Here is a tiny trained network, its code and every weight. The questions are about switching its units off for an input and a target symbol, where a switched-off unit gives its printed mean instead of its output.

import numpy as np


def w(rows, s, z=0):
    codes = np.array(rows[::2]) - 128.0
    scale = np.full(codes.shape[1], s)
    scale[-1] = z or s
    return codes * scale


def f(y):
    return np.maximum(y, 0)


def softmax(a):
    e = np.exp(a - a.max(-1, keepdims=True))
    return e / e.sum(-1, keepdims=True)


def log_softmax(a):
    a = a - a.max(-1, keepdims=True)
    return a - np.log(np.exp(a).sum(-1, keepdims=True))


def net(x, mask):
    ids = ['αβγεζηθλμξστφω'.index(c) for c in x.split()]
    T = len(ids)
    res = E[ids] + P[:T]
    u = 0
    for l in range(2):
        q, k, v = (res @ M[l].T for M in (Q, K, V))
        z = softmax(np.where(np.tri(T) > 0, q @ k.T / 4**0.5, -1e9)) @ v
        res = res + np.where(mask[u], z, O[l][:, -1]) @ O[l][:, :-1]
        u += 1
        y = f(res @ A[l][:, :-1].T + A[l][:, -1])
        res = res + np.where(mask[u : u + 4], y, B[l][:, -1]) @ B[l][:, :-1]
        u += 4
    return log_softmax(res[-1] @ U[:, :-1].T + U[:, -1])


Q, K, V, O, A, B = {}, {}, {}, {}, {}, {}
E = w([
[93,98,152,118],'α',
[67,85,104,117],'β',
[127,140,91,175],'γ',
[63,150,93,177],'ε',
[127,51,166,57],'ζ',
[178,80,159,91],'η',
[97,80,49,132],'θ',
[150,78,87,110],'λ',
[188,86,111,116],'μ',
[122,54,120,82],'ξ',
[135,111,192,112],'σ',
[7,218,161,229],'τ',
[145,151,134,162],'φ',
[96,142,21,193],'ω',
],0.017)
P = w([
[126,147,147,157],'0',
[182,116,109,232],'1',
[107,44,172,179],'2',
[11,204,168,112],'3',
[180,238,113,83],'4',
[236,82,47,99],'5',
[66,142,205,240],'6',
],0.013)
Q[0] = w([
[117,250,95,11],'L0H0',
[137,92,146,174],'L0H0',
[69,93,134,125],'L0H0',
[58,147,162,119],'L0H0',
],0.013)
K[0] = w([
[125,2,166,243],'L0H0',
[127,171,119,85],'L0H0',
[171,152,94,168],'L0H0',
[218,127,129,187],'L0H0',
],0.011)
V[0] = w([
[37,91,64,111],'L0H0',
[85,205,249,192],'L0H0',
[144,175,86,193],'L0H0',
[192,112,184,102],'L0H0',
],0.017)
O[0] = w([
[143,93,225,207,233],'L0H0',
[60,179,178,8,66],'L0H0',
[214,210,131,132,255],'L0H0',
[48,85,72,98,34],'L0H0',
],0.015,0.0013)
A[0] = w([
[160,254,162,130,124],'L0N0',
[111,146,207,118,40],'L0N1',
[185,132,44,145,177],'L0N2',
[242,92,95,43,251],'L0N3',
],0.0086,0.0028)
B[0] = w([
[83,91,38,195,253],'L0N0',
[139,85,100,207,185],'L0N1',
[151,66,196,61,203],'L0N2',
[79,179,2,187,187],'L0N3',
],0.0096,0.015)
Q[1] = w([
[159,255,204,30],'L1H0',
[118,67,172,179],'L1H0',
[65,75,153,114],'L1H0',
[26,141,107,138],'L1H0',
],0.011)
K[1] = w([
[49,2,43,160],'L1H0',
[107,134,207,151],'L1H0',
[71,80,250,42],'L1H0',
[66,221,149,78],'L1H0',
],0.0094)
V[1] = w([
[128,114,97,104],'L1H0',
[200,78,9,88],'L1H0',
[3,162,226,114],'L1H0',
[208,192,108,90],'L1H0',
],0.004)
O[1] = w([
[164,108,157,169,132],'L1H0',
[157,57,78,235,212],'L1H0',
[195,184,231,156,1],'L1H0',
[145,203,6,184,43],'L1H0',
],0.0024,0.0062)
A[1] = w([
[163,95,74,208,77],'L1N0',
[193,94,187,221,143],'L1N1',
[244,99,71,105,66],'L1N2',
[187,166,241,177,2],'L1N3',
],0.011,0.0046)
B[1] = w([
[132,148,231,45,252],'L1N0',
[111,150,2,198,220],'L1N1',
[217,124,191,39,173],'L1N2',
[118,120,249,48,146],'L1N3',
],0.0095,0.032)
U = w([
[58,107,252,73,180],'α',
[94,80,252,200,7],'β',
[141,214,168,44,169],'γ',
[134,165,89,199,99],'ε',
[49,19,186,124,147],'ζ',
[108,42,31,60,96],'η',
[165,116,255,128,47],'θ',
[217,34,92,131,254],'λ',
[150,59,149,9,92],'μ',
[134,12,90,205,215],'ξ',
[47,123,157,15,65],'σ',
[26,145,143,156,159],'τ',
[131,158,29,76,160],'φ',
[222,176,95,156,68],'ω',
],0.0062,0.0053)

Each question gives the input, a string of symbols that net reads in full, and the target symbol t.
The units are the heads (4 rows each of Q, K, V and O) and the neurons (one row each of A and B). Each row of codes is followed by its name. A weight is (code - 128) times the scale printed after its matrix; where a second scale follows, it is the last column's (O, A, B and U).
mask holds one flag per unit, layer by layer, with each layer's heads first. A switched-off unit (its flag False) gives its mean, the last column of its rows in O or B, instead of its output. The means were averaged over made-up inputs and are rounded, as every weight is.
A unit's drop is (log p(t) with every unit on - log p(t) with that unit switched off) / (log p(t) with every unit on - log p(t) with every unit switched off).
The circuit of an input: a set's keep is (log p(t) with only the set's units on - log p(t) with every unit switched off) / (log p(t) with every unit on - log p(t) with every unit switched off). Starting from all 10 units, units are removed one at a time, each time the one whose removal leaves the highest keep (on an exact tie, the one counted first), for as long as the keep stays at least 0.8.
circuit, biggest first: the units of the circuit, biggest drop first
unit that matters most: the unit with the biggest drop
top k neurons: the k neurons with the biggest drops, biggest first
k most important neurons of layer l: the k neurons of layer l with the biggest drops, biggest first
input θ ω μ, target θ: 3 most important neurons of layer 1	[L1N3 L1N0 L1N2]
input λ λ μ η ζ ω, target η: unit that matters most	L0H0
input ζ ζ ε γ φ, target ε: 3 most important neurons of layer 0	[L0N0 L0N2 L0N1]
input λ μ β μ β θ η, target β: 2 most important neurons of layer 1	[L1N3 L1N1]
input ω ε ε ω α ζ, target ω: top 2 neurons	[L1N1 L0N3]
input φ φ λ ε η, target λ: circuit, biggest first	[L0H0 L1N2]
input γ ε η ζ ξ ξ, target ζ: 2 most important neurons of layer 1	[L1N0 L1N1]
input ξ λ γ σ α φ, target σ: top 2 neurons	[L1N1 L1N0]
input γ μ τ φ λ, target τ: 2 most important neurons of layer 0	[L0N0 L0N1]
input τ τ γ ξ λ, target γ: top 3 neurons	[L1N1 L1N0 L0N1]
input ω ζ γ, target ω: 3 most important neurons of layer 1	[L1N1 L1N0 L1N2]
input φ θ μ φ μ γ ζ, target μ: top 3 neurons	[L1N1 L1N2 L0N2]
input θ ω φ, target θ: top 4 neurons	[L1N3 L1N0 L1N2 L0N3]
input ξ μ λ α, target μ: circuit, biggest first	[L0H0 L1N1 L0N2]
input ζ ξ λ ω, target ξ: circuit, biggest first	[L0H0]
input μ λ θ ω α, target θ: circuit, biggest first	[L0H0 L1N0]
input λ σ η ζ σ γ β, target σ: top 2 neurons	[L1N1 L0N0]
input μ ω ε ζ α, target ε: circuit, biggest first	[L0N0 L1N1 L0H0]
input β λ μ, target β: 2 most important neurons of layer 0	[L0N0 L0N3]
input α γ θ γ ε ξ θ, target ε: circuit, biggest first	[L0H0 L0N0]
input ε α η λ σ θ η, target σ: circuit, biggest first	[L0H0]
input α β φ, target α: top 4 neurons	[L0N0 L1N1 L0N3 L1N3]
input ξ ω ε α θ λ ω, target θ: 2 most important neurons of layer 1	[L1N3 L1N0]
input λ λ τ ε λ θ, target ε: top 3 neurons	[L0N0 L1N1 L0N1]
